Below is a small trained network, with its code and all its weights. Each question gives an input and a class and asks what happens when units are switched off, that is, made to give their printed mean instead of their output.

import numpy as np


def w(rows, s, z=0):
    codes = np.array(rows[::2]) - 128.0
    scale = np.full(codes.shape[1], s)
    scale[-1] = z or s
    return codes * scale


def norm(h):
    return h / np.sqrt((h * h).mean(-1, keepdims=True) + 1e-5)


def f(y):
    return y / 2 * (1 + np.tanh(0.7978845608 * (y + 0.044715 * y**3)))


def log_softmax(a):
    a = a - a.max(-1, keepdims=True)
    return a - np.log(np.exp(a).sum(-1, keepdims=True))


def net(x, mask):
    res = np.array(x, float).reshape(1, 8) / 4 @ E
    u = 0
    for l in range(4):
        y = f(norm(res) @ A[l][:, :-1].T + A[l][:, -1])
        res = res + np.where(mask[u : u + 4], y, B[l][:, -1]) @ B[l][:, :-1]
        u += 4
    return log_softmax(norm(res)[-1] @ U[:, :-1].T + U[:, -1])


A, B = {}, {}
E = w([
[109,144,84,1,164,75,79,152],'x0',
[190,157,58,115,69,212,91,143],'x1',
[122,127,129,126,120,123,125,123],'x2',
[126,164,130,119,130,133,160,144],'x3',
[130,119,121,133,133,125,123,129],'x4',
[159,122,154,128,139,145,133,121],'x5',
[113,136,119,125,121,120,130,138],'x6',
[69,13,133,40,106,214,189,104],'x7',
],0.0078)
A[0] = w([
[143,140,168,73,145,116,90,127,75],'L0N0',
[190,148,53,140,83,181,120,106,115],'L0N1',
[113,99,151,137,170,71,189,108,48],'L0N2',
[96,119,120,255,86,146,181,81,3],'L0N3',
],0.0097,0.0048)
B[0] = w([
[72,184,105,41,145,97,117,145,141],'L0N0',
[162,96,144,79,2,60,138,138,236],'L0N1',
[104,99,89,153,2,54,187,166,180],'L0N2',
[199,151,243,90,248,210,83,229,254],'L0N3',
],0.009,0.0055)
A[1] = w([
[139,1,130,97,103,156,210,79,171],'L1N0',
[190,112,199,114,101,21,152,87,57],'L1N1',
[100,80,187,168,219,22,170,159,3],'L1N2',
[162,210,83,175,113,56,130,114,124],'L1N3',
],0.0056,0.0027)
B[1] = w([
[87,196,96,171,122,139,193,96,254],'L1N0',
[103,84,113,190,161,55,122,114,164],'L1N1',
[131,99,93,163,2,93,95,172,190],'L1N2',
[210,85,137,123,133,173,164,24,178],'L1N3',
],0.0091,0.0035)
A[2] = w([
[230,203,123,247,170,85,83,109,7],'L2N0',
[60,108,141,177,113,254,220,160,94],'L2N1',
[215,145,127,179,150,43,82,131,63],'L2N2',
[117,134,4,45,221,20,87,143,122],'L2N3',
],0.0063,0.0019)
B[2] = w([
[18,131,45,43,161,155,79,77,229],'L2N0',
[65,142,70,97,197,129,15,113,253],'L2N1',
[2,181,72,183,184,171,221,91,217],'L2N2',
[167,68,250,126,192,184,104,188,254],'L2N3',
],0.0079,0.0039)
A[3] = w([
[57,90,240,193,130,30,208,120,136],'L3N0',
[120,61,217,1,222,166,170,155,197],'L3N1',
[30,155,20,87,188,153,135,17,93],'L3N2',
[51,73,69,91,166,177,178,53,5],'L3N3',
],0.0064,0.0021)
B[3] = w([
[255,110,112,7,32,112,147,135,189],'L3N0',
[209,157,159,247,187,191,105,151,254],'L3N1',
[6,191,112,177,186,33,80,29,198],'L3N2',
[29,205,93,184,126,113,173,103,164],'L3N3',
],0.0087,0.0076)
U = w([
[179,133,209,111,207,167,86,189,21],'0',
[45,153,95,138,176,103,132,54,254],'1',
[175,97,104,71,2,62,153,131,111],'2',
],0.013,0.00064)

Each question gives the input, the list of numbers given to net, and the class t.
The units are the neurons (one row each of A and B). Each row of codes is followed by its name. A weight is (code - 128) times the scale printed after its matrix; where a second scale follows, it is the last column's (A, B and U).
mask holds one flag per neuron, layer by layer. A switched-off neuron (its flag False) gives its mean, the last column of its row in B, instead of its output. The means were averaged over made-up inputs and are rounded, as every weight is.
A unit's drop is (log p(t) with every unit on - log p(t) with that unit switched off) / (log p(t) with every unit on - log p(t) with every unit switched off).
top k neurons: the k neurons with the biggest drops, biggest first
k most important neurons of layer l: the k neurons of layer l with the biggest drops, biggest first
drop of u: that unit's drop, to one decimal
input [-2,4,0,-7,1,3,7,4], class 1: top neuron	[L1N0]
input [6,7,-3,5,-4,3,7,-1], class 2: top 4 neurons	[L0N1, L0N3, L3N1, L2N1]
input [-5,1,-7,2,7,7,5,8], class 1: top 2 neurons	[L2N1, L1N0]
input [-5,2,-8,5,-3,6,3,6], class 1: top 4 neurons	[L2N1, L1N0, L2N3, L3N2]
input [-6,8,8,8,-3,7,1,-4], class 2: top 2 neurons	[L0N1, L3N1]
input [-1,7,-2,-5,3,0,6,-8], class 1: top 2 neurons	[L2N2, L2N0]
input [-3,5,4,-3,8,5,-6,4], class 2: top 3 neurons	[L0N1, L2N2, L2N0]
input [6,-7,-2,0,-3,-5,0,-2], class 2: 2 most important neurons of layer 0	[L0N2, L0N3]
input [1,2,7,8,-7,8,-3,1], class 2: top 2 neurons	[L0N3, L2N3]
input [-4,7,-4,8,0,3,2,8], class 1: top 2 neurons	[L2N1, L1N0]
input [-6,7,8,2,-5,6,8,0], class 2: top 3 neurons	[L0N1, L3N1, L2N3]
input [-3,-4,-6,4,8,5,-3,-1], class 2: top 3 neurons	[L0N2, L1N2, L3N0]
input [-4,-8,-6,2,-8,-3,5,7], class 2: 2 most important neurons of layer 0	[L0N2, L0N0]
input [-6,7,-4,6,8,-5,-5,7], class 1: most important neuron of layer 2	[L2N1]
input [-1,-6,5,2,-5,-2,-1,-3], class 2: drop of L1N2	0.0
input [-6,-5,8,-5,-8,-4,7,0], class 0: drop of L0N3	5.5
input [-1,2,5,6,4,1,6,1], class 2: drop of L0N1	1.0
